Below are the code and all the weights of a small trained network. Each question names an input and a class and asks about switching units off, where a switched-off unit gives its printed mean instead of its output.

import numpy as np


def w(rows, s, z=0):
    codes = np.array(rows[::2]) - 128.0
    scale = np.full(codes.shape[1], s)
    scale[-1] = z or s
    return codes * scale


def f(y):
    return y / 2 * (1 + np.tanh(0.7978845608 * (y + 0.044715 * y**3)))


def log_softmax(a):
    a = a - a.max(-1, keepdims=True)
    return a - np.log(np.exp(a).sum(-1, keepdims=True))


def net(x, mask):
    res = np.array(x, float).reshape(1, 7) / 4 @ E
    y = f(res @ A[0][:, :-1].T + A[0][:, -1])
    res = res + np.where(mask, y, B[0][:, -1]) @ B[0][:, :-1]
    return log_softmax(res[-1] @ U[:, :-1].T + U[:, -1])


A, B = {}, {}
E = w([
[140,190,116],'x0',
[4,176,178],'x1',
[196,240,226],'x2',
[204,114,28],'x3',
[160,87,57],'x4',
[143,182,54],'x5',
[46,179,41],'x6',
],0.0035)
A[0] = w([
[69,195,96,136],'neuron 0',
[140,103,169,207],'neuron 1',
[125,146,127,229],'neuron 2',
[40,148,114,174],'neuron 3',
[148,137,156,255],'neuron 4',
[96,77,7,163],'neuron 5',
[66,112,158,110],'neuron 6',
[168,207,72,88],'neuron 7',
],0.018,0.006)
B[0] = w([
[96,197,190,186],'neuron 0',
[44,151,184,180],'neuron 1',
[119,97,181,189],'neuron 2',
[100,182,239,209],'neuron 3',
[83,100,241,210],'neuron 4',
[6,28,104,254],'neuron 5',
[81,232,131,160],'neuron 6',
[102,255,124,165],'neuron 7',
],0.019,0.0076)
U = w([
[238,155,51,59],'0',
[115,225,164,122],'1',
[154,101,78,62],'2',
[197,190,120,76],'3',
[122,105,2,2],'4',
[92,86,149,247],'5',
],0.0067,0.0033)

Each question gives the input, the list of numbers given to net, and the class t.
The units are the neurons (one row each of A and B). Each row of codes is followed by its name. A weight is (code - 128) times the scale printed after its matrix; where a second scale follows, it is the last column's (A, B and U).
mask holds one flag per neuron, in row order. A switched-off neuron (its flag False) gives its mean, the last column of its row in B, instead of its output. The means were averaged over made-up inputs and are rounded, as every weight is.
A unit's drop is (log p(t) with every unit on - log p(t) with that unit switched off) / (log p(t) with every unit on - log p(t) with every unit switched off).
The circuit of an input: a set's keep is (log p(t) with only the set's units on - log p(t) with every unit switched off) / (log p(t) with every unit on - log p(t) with every unit switched off). Starting from all 8 units, units are removed one at a time, each time the one whose removal leaves the highest keep (on an exact tie, the one counted first), for as long as the keep stays at least 0.8.
circuit, biggest first: the units of the circuit, biggest drop first
k most important neurons: the k neurons with the biggest drops, biggest first
drop when u is switched off: that unit's drop, to one decimal
input [-7,8,-3,5,-6,-3,7], class 1: circuit, biggest first : [neuron 3]
input [0,2,-5,-5,-2,2,-1], class 1: circuit, biggest first : [neuron 5; neuron 6]
input [2,-4,-2,6,4,1,3], class 4: circuit, biggest first : [neuron 3; neuron 4; neuron 0]
input [-8,-8,-3,-1,3,-1,3], class 4: 2 most important neurons : [neuron 3; neuron 4]
input [-3,-1,-4,-7,-5,0,8], class 1: 3 most important neurons : [neuron 3; neuron 6; neuron 0]
input [-3,-1,-6,-2,-7,-7,-7], class 1: 4 most important neurons : [neuron 5; neuron 6; neuron 1; neuron 2]
input [6,-4,0,7,-3,4,-8], class 3: 3 most important neurons : [neuron 5; neuron 3; neuron 0]
input [-1,2,-6,-6,2,-4,2], class 1: 2 most important neurons : [neuron 6; neuron 3]
input [-1,-3,-2,1,0,1,1], class 4: drop when neuron 4 is switched off : 0.2
input [6,-5,-8,5,1,-1,-8], class 4: drop when neuron 5 is switched off : -0.1
input [6,0,-1,8,0,2,-2], class 4: drop when neuron 3 is switched off : 0.5
